Below is a small trained network, with its code and all its weights. Each question gives an input and a target symbol and asks what happens when units are switched off, that is, made to give their printed mean instead of their output.

import numpy as np


def w(rows, s, z=0):
    codes = np.array(rows[::2]) - 128.0
    scale = np.full(codes.shape[1], s)
    scale[-1] = z or s
    return codes * scale


def f(y):
    return np.maximum(y, 0)


def softmax(a):
    e = np.exp(a - a.max(-1, keepdims=True))
    return e / e.sum(-1, keepdims=True)


def log_softmax(a):
    a = a - a.max(-1, keepdims=True)
    return a - np.log(np.exp(a).sum(-1, keepdims=True))


def net(x, mask):
    ids = ['βλξπστφω'.index(c) for c in x.split()]
    T = len(ids)
    res = E[ids] + P[:T]
    r = res
    for j in range(3):
        rows = slice(2 * j, 2 * j + 2)
        q, k, v = (r @ M[0][rows].T for M in (Q, K, V))
        z = softmax(np.where(np.tri(T) > 0, q @ k.T / 2**0.5, -1e9)) @ v
        o = O[0][rows]
        res = res + np.where(mask[j], z, o[:, -1]) @ o[:, :-1]
    y = f(res @ A[0][:, :-1].T + A[0][:, -1])
    res = res + np.where(mask[3:15], y, B[0][:, -1]) @ B[0][:, :-1]
    return log_softmax(res[-1] @ U[:, :-1].T + U[:, -1])


Q, K, V, O, A, B = {}, {}, {}, {}, {}, {}
E = w([
[122,168,118,120],'β',
[31,14,134,19],'λ',
[208,122,28,55],'ξ',
[133,50,203,101],'π',
[3,137,183,172],'σ',
[113,149,101,232],'τ',
[169,29,98,70],'φ',
[147,190,153,43],'ω',
],0.02)
P = w([
[109,2,75,69],'0',
[103,31,65,61],'1',
[98,62,60,58],'2',
[94,76,91,66],'3',
[105,84,112,84],'4',
[113,101,134,86],'5',
[108,107,159,87],'6',
[114,126,175,102],'7',
[124,142,188,106],'8',
[133,166,213,116],'9',
[128,179,229,121],'10',
[133,150,214,106],'11',
],0.0064)
Q[0] = w([
[119,133,127,73],'head 0',
[110,137,57,122],'head 0',
[77,49,174,223],'head 1',
[138,37,124,186],'head 1',
[205,197,86,170],'head 2',
[169,247,104,119],'head 2',
],0.013)
K[0] = w([
[157,106,182,94],'head 0',
[166,114,101,60],'head 0',
[166,128,211,243],'head 1',
[247,99,150,195],'head 1',
[124,24,54,123],'head 2',
[125,69,120,102],'head 2',
],0.014)
V[0] = w([
[114,118,84,213],'head 0',
[64,240,142,144],'head 0',
[15,34,104,89],'head 1',
[98,9,184,95],'head 1',
[116,86,111,187],'head 2',
[21,112,1,212],'head 2',
],0.0079)
O[0] = w([
[96,132,58,78,81],'head 0',
[77,101,109,95,65],'head 0',
[97,97,54,106,254],'head 1',
[103,98,126,86,221],'head 1',
[124,92,248,193,108],'head 2',
[134,141,185,154,117],'head 2',
],0.012,0.0094)
A[0] = w([
[125,132,41,149,253],'neuron 0',
[144,64,115,104,114],'neuron 1',
[155,140,99,95,249],'neuron 2',
[82,153,109,208,157],'neuron 3',
[168,128,181,58,100],'neuron 4',
[121,151,67,98,41],'neuron 5',
[108,108,106,116,254],'neuron 6',
[251,109,101,172,164],'neuron 7',
[98,175,150,199,131],'neuron 8',
[190,199,136,74,95],'neuron 9',
[185,156,43,169,142],'neuron 10',
[134,117,208,145,124],'neuron 11',
],0.012,0.0066)
B[0] = w([
[143,177,157,69,248],'neuron 0',
[130,179,104,202,225],'neuron 1',
[136,163,169,151,235],'neuron 2',
[209,73,68,57,170],'neuron 3',
[97,88,39,208,174],'neuron 4',
[93,136,96,144,187],'neuron 5',
[177,153,177,134,247],'neuron 6',
[112,82,119,33,192],'neuron 7',
[148,105,138,144,159],'neuron 8',
[32,122,139,211,169],'neuron 9',
[2,94,178,155,184],'neuron 10',
[151,164,103,68,149],'neuron 11',
],0.0084,0.013)
U = w([
[173,195,254,74,253],'β',
[137,172,70,75,65],'λ',
[72,96,155,94,18],'ξ',
[121,115,76,153,131],'π',
[117,126,101,122,22],'σ',
[181,93,126,75,232],'τ',
[134,145,131,112,33],'φ',
[94,172,102,191,171],'ω',
],0.011,0.0036)

Each question gives the input, a string of symbols that net reads in full, and the target symbol t.
The units are the heads (2 rows each of Q, K, V and O) and the neurons (one row each of A and B). Each row of codes is followed by its name. A weight is (code - 128) times the scale printed after its matrix; where a second scale follows, it is the last column's (O, A, B and U).
mask holds one flag per unit, heads first, then neurons. A switched-off unit (its flag False) gives its mean, the last column of its rows in O or B, instead of its output. The means were averaged over made-up inputs and are rounded, as every weight is.
A unit's drop is (log p(t) with every unit on - log p(t) with that unit switched off) / (log p(t) with every unit on - log p(t) with every unit switched off).
The circuit of an input: a set's keep is (log p(t) with only the set's units on - log p(t) with every unit switched off) / (log p(t) with every unit on - log p(t) with every unit switched off). Starting from the 12 units with the biggest drops (on a tie, the unit counted first), units are removed one at a time, each time the one whose removal leaves the highest keep (on an exact tie, the one counted first), for as long as the keep stays at least 0.8.
circuit, biggest first: the units of the circuit, biggest drop first
most important unit: the unit with the biggest drop
top k neurons: the k neurons with the biggest drops, biggest first
heads that matter: for each layer, one digit per head in row order, 1 if its drop is at least 0.15 and else 0, layers parted by /
drop when u is switched off: that unit's drop, to one decimal
input ξ π τ, target τ: heads that matter => 000
input τ λ σ, target β: heads that matter => 011
input ξ ω σ ω σ, target λ: heads that matter => 001
input τ ξ π, target β: heads that matter => 011
input ω β ξ φ π ξ π β λ ω π, target λ: heads that matter => 001
input ξ β π β τ τ, target τ: heads that matter => 010
input λ ω λ π λ π β λ τ ξ ω, target λ: heads that matter => 010
input ω π τ φ π β ξ π σ σ π, target ξ: top 2 neurons => [neuron 4; neuron 0]
input φ λ β σ β ω β σ π τ ω π, target λ: heads that matter => 101
input φ β φ β ξ β ω φ ξ φ ω, target ω: circuit, biggest first => [neuron 4; neuron 9]
input π π ω π φ φ β, target β: most important unit => neuron 4
input π φ ω ω, target ω: circuit, biggest first => [neuron 9; neuron 4; head 1]
input τ ξ σ ξ ω ξ, target ξ: circuit, biggest first => [neuron 10; neuron 7; neuron 9; head 1]
input β π τ ω β σ, target λ: heads that matter => 101
input φ φ β β, target β: heads that matter => 000
input λ τ ω λ, target λ: top neuron => [neuron 10]
input φ ω τ ξ σ λ τ σ, target β: top 2 neurons => [neuron 4; neuron 5]
input σ β τ λ σ β β, target λ: top 2 neurons => [neuron 0; neuron 10]
input σ ω ω ω β φ, target λ: drop when head 2 is switched off => 1.1
input τ ω σ ξ, target ξ: top neuron => [neuron 10]
input ξ τ π λ ω σ φ ω β ξ π β, target λ: drop when neuron 0 is switched off => 0.2
input σ π λ τ λ, target β: drop when neuron 11 is switched off => 0.2
